Here is a tiny trained network, its code and every weight. The questions are about switching its units off for an input and a class, where a switched-off unit gives its printed mean instead of its output.

import numpy as np


def w(rows, s, z=0):
    codes = np.array(rows[::2]) - 128.0
    scale = np.full(codes.shape[1], s)
    scale[-1] = z or s
    return codes * scale


def norm(h):
    return h / np.sqrt((h * h).mean(-1, keepdims=True) + 1e-5)


def f(y):
    return y / 2 * (1 + np.tanh(0.7978845608 * (y + 0.044715 * y**3)))


def log_softmax(a):
    a = a - a.max(-1, keepdims=True)
    return a - np.log(np.exp(a).sum(-1, keepdims=True))


def net(x, mask):
    res = np.array(x, float).reshape(1, 8) / 4 @ E
    u = 0
    for l in range(3):
        y = f(norm(res) @ A[l][:, :-1].T + A[l][:, -1])
        res = res + np.where(mask[u : u + 15], y, B[l][:, -1]) @ B[l][:, :-1]
        u += 15
    return log_softmax(norm(res)[-1] @ U[:, :-1].T + U[:, -1])


A, B = {}, {}
E = w([
[128,123,127,130,132,130,126,124],'x0',
[67,149,37,127,125,204,86,229],'x1',
[86,61,222,134,10,182,56,164],'x2',
[166,162,161,71,186,151,67,181],'x3',
[129,128,129,128,128,128,129,130],'x4',
[71,136,174,2,152,227,219,88],'x5',
[129,124,131,129,129,130,126,124],'x6',
[93,243,228,235,186,142,165,134],'x7',
],0.0062)
A[0] = w([
[2,151,80,91,131,154,137,159,25],'L0N1',
[35,151,28,132,149,243,56,134,73],'L0N2',
[128,60,107,26,47,107,28,129,156],'L0N3',
[148,91,211,97,121,173,23,152,155],'L0N4',
[195,160,75,126,180,133,107,106,76],'L0N5',
[12,167,210,151,116,189,58,98,194],'L0N6',
[175,181,144,47,189,90,59,183,122],'L0N7',
[91,129,172,58,117,172,181,110,3],'L0N8',
[67,145,44,151,124,217,58,198,28],'L0N9',
[167,100,220,75,233,170,30,221,54],'L0N10',
[239,69,206,81,94,35,141,75,127],'L0N11',
[133,71,28,9,87,140,87,112,117],'L0N12',
[50,45,91,219,65,106,219,76,40],'L0N13',
[3,84,35,214,101,147,205,98,83],'L0N14',
[104,193,232,228,157,224,185,144,90],'L0N15',
],0.0062,0.0022)
B[0] = w([
[181,133,189,129,138,157,148,163,157],'L0N1',
[158,75,225,70,182,115,113,163,199],'L0N2',
[63,139,98,146,132,116,90,97,254],'L0N3',
[97,110,88,138,82,173,152,63,209],'L0N4',
[104,55,133,113,46,183,140,153,147],'L0N5',
[94,126,96,190,173,138,145,93,207],'L0N6',
[207,190,84,135,60,146,144,2,175],'L0N7',
[87,119,150,91,71,97,226,178,160],'L0N8',
[203,117,236,100,173,84,61,154,200],'L0N9',
[198,162,154,113,76,144,127,25,193],'L0N10',
[98,113,202,90,163,83,107,169,211],'L0N11',
[50,194,76,93,196,120,123,97,232],'L0N12',
[210,206,117,46,81,191,64,13,178],'L0N13',
[241,188,154,70,153,181,57,104,178],'L0N14',
[43,166,72,85,135,80,86,97,211],'L0N15',
],0.0073,0.0055)
A[1] = w([
[164,122,40,128,235,90,240,159,195],'L1N1',
[115,107,124,176,173,156,136,82,128],'L1N2',
[133,132,110,161,69,63,8,126,142],'L1N3',
[91,86,148,143,89,173,109,129,41],'L1N4',
[83,80,121,126,131,109,116,193,51],'L1N5',
[58,103,161,136,90,201,96,123,18],'L1N6',
[129,166,144,121,187,98,106,82,70],'L1N7',
[58,134,140,65,84,215,177,121,126],'L1N8',
[78,189,114,181,136,167,124,190,189],'L1N9',
[191,137,78,123,174,154,195,117,33],'L1N10',
[208,178,96,83,101,177,184,98,77],'L1N11',
[174,78,140,103,220,104,111,140,244],'L1N12',
[182,150,116,110,159,160,105,254,96],'L1N13',
[157,112,121,210,112,114,140,143,145],'L1N14',
[144,115,162,123,118,126,198,129,7],'L1N15',
],0.0091,0.0015)
B[1] = w([
[76,85,152,158,1,203,100,163,186],'L1N1',
[49,75,81,95,133,148,98,154,138],'L1N2',
[166,134,98,135,190,154,246,174,253],'L1N3',
[115,144,151,178,109,161,43,178,147],'L1N4',
[144,142,107,75,135,140,108,63,127],'L1N5',
[145,130,125,179,56,155,115,123,184],'L1N6',
[65,121,143,148,125,128,70,100,202],'L1N7',
[181,106,108,170,188,142,182,107,223],'L1N8',
[110,173,78,91,170,48,65,92,147],'L1N9',
[119,98,136,171,59,186,105,126,154],'L1N10',
[171,108,122,217,108,138,90,97,189],'L1N11',
[58,104,186,143,91,160,87,162,179],'L1N12',
[132,69,167,108,131,162,87,147,158],'L1N13',
[144,90,76,39,135,117,170,176,137],'L1N14',
[109,149,135,122,162,84,135,160,126],'L1N15',
],0.0074,0.0068)
A[2] = w([
[115,45,103,254,139,158,88,138,46],'L2N1',
[116,133,189,165,169,82,103,141,236],'L2N2',
[119,142,158,46,145,168,100,224,83],'L2N3',
[187,85,75,183,158,44,103,212,156],'L2N4',
[120,71,81,38,76,94,98,128,237],'L2N5',
[128,41,76,56,163,148,134,138,164],'L2N6',
[88,93,189,115,85,25,174,109,86],'L2N7',
[145,171,159,218,80,90,90,146,174],'L2N8',
[135,111,236,97,126,29,163,53,7],'L2N9',
[159,153,108,116,117,65,185,230,143],'L2N10',
[134,146,137,118,183,185,248,125,157],'L2N11',
[222,171,101,122,144,190,106,78,169],'L2N12',
[121,123,182,171,110,81,137,100,34],'L2N13',
[53,119,175,158,151,150,178,135,80],'L2N14',
[89,68,172,128,157,175,141,79,242],'L2N15',
],0.0082,0.0015)
B[2] = w([
[128,91,117,178,133,190,167,152,213],'L2N1',
[79,129,87,58,129,111,131,145,180],'L2N2',
[193,99,165,105,112,103,125,141,180],'L2N3',
[117,104,178,60,84,49,201,119,195],'L2N4',
[108,254,145,171,189,130,100,90,186],'L2N5',
[47,171,129,152,154,52,164,112,190],'L2N6',
[119,118,152,158,139,208,23,178,176],'L2N7',
[122,126,98,92,113,162,142,101,187],'L2N8',
[190,93,136,77,170,140,79,194,203],'L2N9',
[154,119,125,130,143,167,205,132,147],'L2N10',
[155,66,95,106,102,25,190,149,184],'L2N11',
[187,121,160,118,136,50,149,79,251],'L2N12',
[171,188,116,81,191,171,61,121,151],'L2N13',
[155,109,97,88,111,126,138,141,175],'L2N14',
[180,148,105,182,107,82,124,247,255],'L2N15',
],0.0079,0.0049)
U = w([
[162,110,183,63,162,96,37,199,172],'0',
[23,191,80,105,161,59,115,63,237],'1',
[251,140,141,121,106,98,116,5,2],'2',
[154,85,121,113,103,62,252,165,145],'3',
[113,115,104,184,52,182,111,132,47],'4',
],0.013,0.00085)

Each question gives the input, the list of numbers given to net, and the class t.
The units are the neurons (one row each of A and B). Each row of codes is followed by its name. A weight is (code - 128) times the scale printed after its matrix; where a second scale follows, it is the last column's (A, B and U).
mask holds one flag per neuron, layer by layer. A switched-off neuron (its flag False) gives its mean, the last column of its row in B, instead of its output. The means were averaged over made-up inputs and are rounded, as every weight is.
A unit's drop is (log p(t) with every unit on - log p(t) with that unit switched off) / (log p(t) with every unit on - log p(t) with every unit switched off).
The circuit of an input: a set's keep is (log p(t) with only the set's units on - log p(t) with every unit switched off) / (log p(t) with every unit on - log p(t) with every unit switched off). Starting from the 12 units with the biggest drops (on a tie, the unit counted first), units are removed one at a time, each time the one whose removal leaves the highest keep (on an exact tie, the one counted first), for as long as the keep stays at least 0.8.
units of the circuit, in order: the units of the circuit, biggest drop first
k most important neurons: the k neurons with the biggest drops, biggest first
k most important neurons of layer l: the k neurons of layer l with the biggest drops, biggest first
input [-7,-7,7,4,7,-7,-4,8], class 1: units of the circuit, in order : L0N15, L2N2
input [8,-2,-6,-3,1,7,5,-7], class 1: 4 most important neurons : L0N12, L1N3, L2N5, L2N6
input [1,1,2,-7,-5,-8,8,-1], class 3: units of the circuit, in order : L1N3
input [2,7,-8,-2,-3,-2,0,-2], class 4: 2 most important neurons : L1N1, L0N11
input [-8,0,7,-8,-4,-6,-8,-1], class 2: 2 most important neurons : L0N13, L0N14
input [7,4,7,-8,-4,8,-8,-7], class 2: 4 most important neurons of layer 0 : L0N13, L0N14, L0N15, L0N1
input [-6,-1,-5,6,-8,-7,-6,-3], class 3: units of the circuit, in order : L1N3, L2N4
input [3,-6,2,7,5,4,3,8], class 1: 4 most important neurons : L0N15, L0N6, L0N2, L0N9
input [-4,6,5,-7,3,-8,6,-8], class 1: 3 most important neurons : L0N12, L2N5, L0N3
input [5,-3,7,-3,-1,8,3,-2], class 3: 4 most important neurons : L1N8, L0N8, L2N11, L1N1
input [-6,-8,6,2,2,7,8,-4], class 0: units of the circuit, in order : L0N11, L2N9
input [3,3,6,-6,7,-6,-1,1], class 2: units of the circuit, in order : L0N13, L0N14
input [-5,-4,-6,5,1,-6,6,5], class 3: units of the circuit, in order : L0N13, L2N4
input [6,-6,2,-7,-1,-5,-3,7], class 1: units of the circuit, in order : L0N15, L2N2
input [-1,-8,1,7,5,-2,1,-6], class 0: units of the circuit, in order : L0N11
input [-5,-3,-8,6,6,-2,-5,-4], class 4: 2 most important neurons : L1N1, L0N13
input [7,-5,8,-1,-3,5,8,-6], class 4: 2 most important neurons : L1N6, L0N15
input [-6,3,-2,1,4,-8,-3,-7], class 3: 4 most important neurons : L1N3, L2N4, L0N15, L2N10
input [-7,1,7,7,-5,-1,1,-6], class 2: units of the circuit, in order : L0N10, L0N4
input [8,-1,-2,1,-5,2,8,1], class 3: units of the circuit, in order : L2N11
input [4,7,-1,-8,1,0,2,-7], class 2: 3 most important neurons of layer 0 : L0N14, L0N13, L0N11
input [4,-2,-2,3,0,-1,1,-3], class 1: 3 most important neurons of layer 0 : L0N12, L0N11, L0N13
input [0,6,-6,-4,8,-7,-4,3], class 3: units of the circuit, in order : L2N4, L0N12
input [8,8,-3,-8,-6,-2,2,7], class 0: 2 most important neurons : L0N14, L0N2
input [2,1,2,3,0,-5,4,-4], class 3: 2 most important neurons : L1N3, L0N15
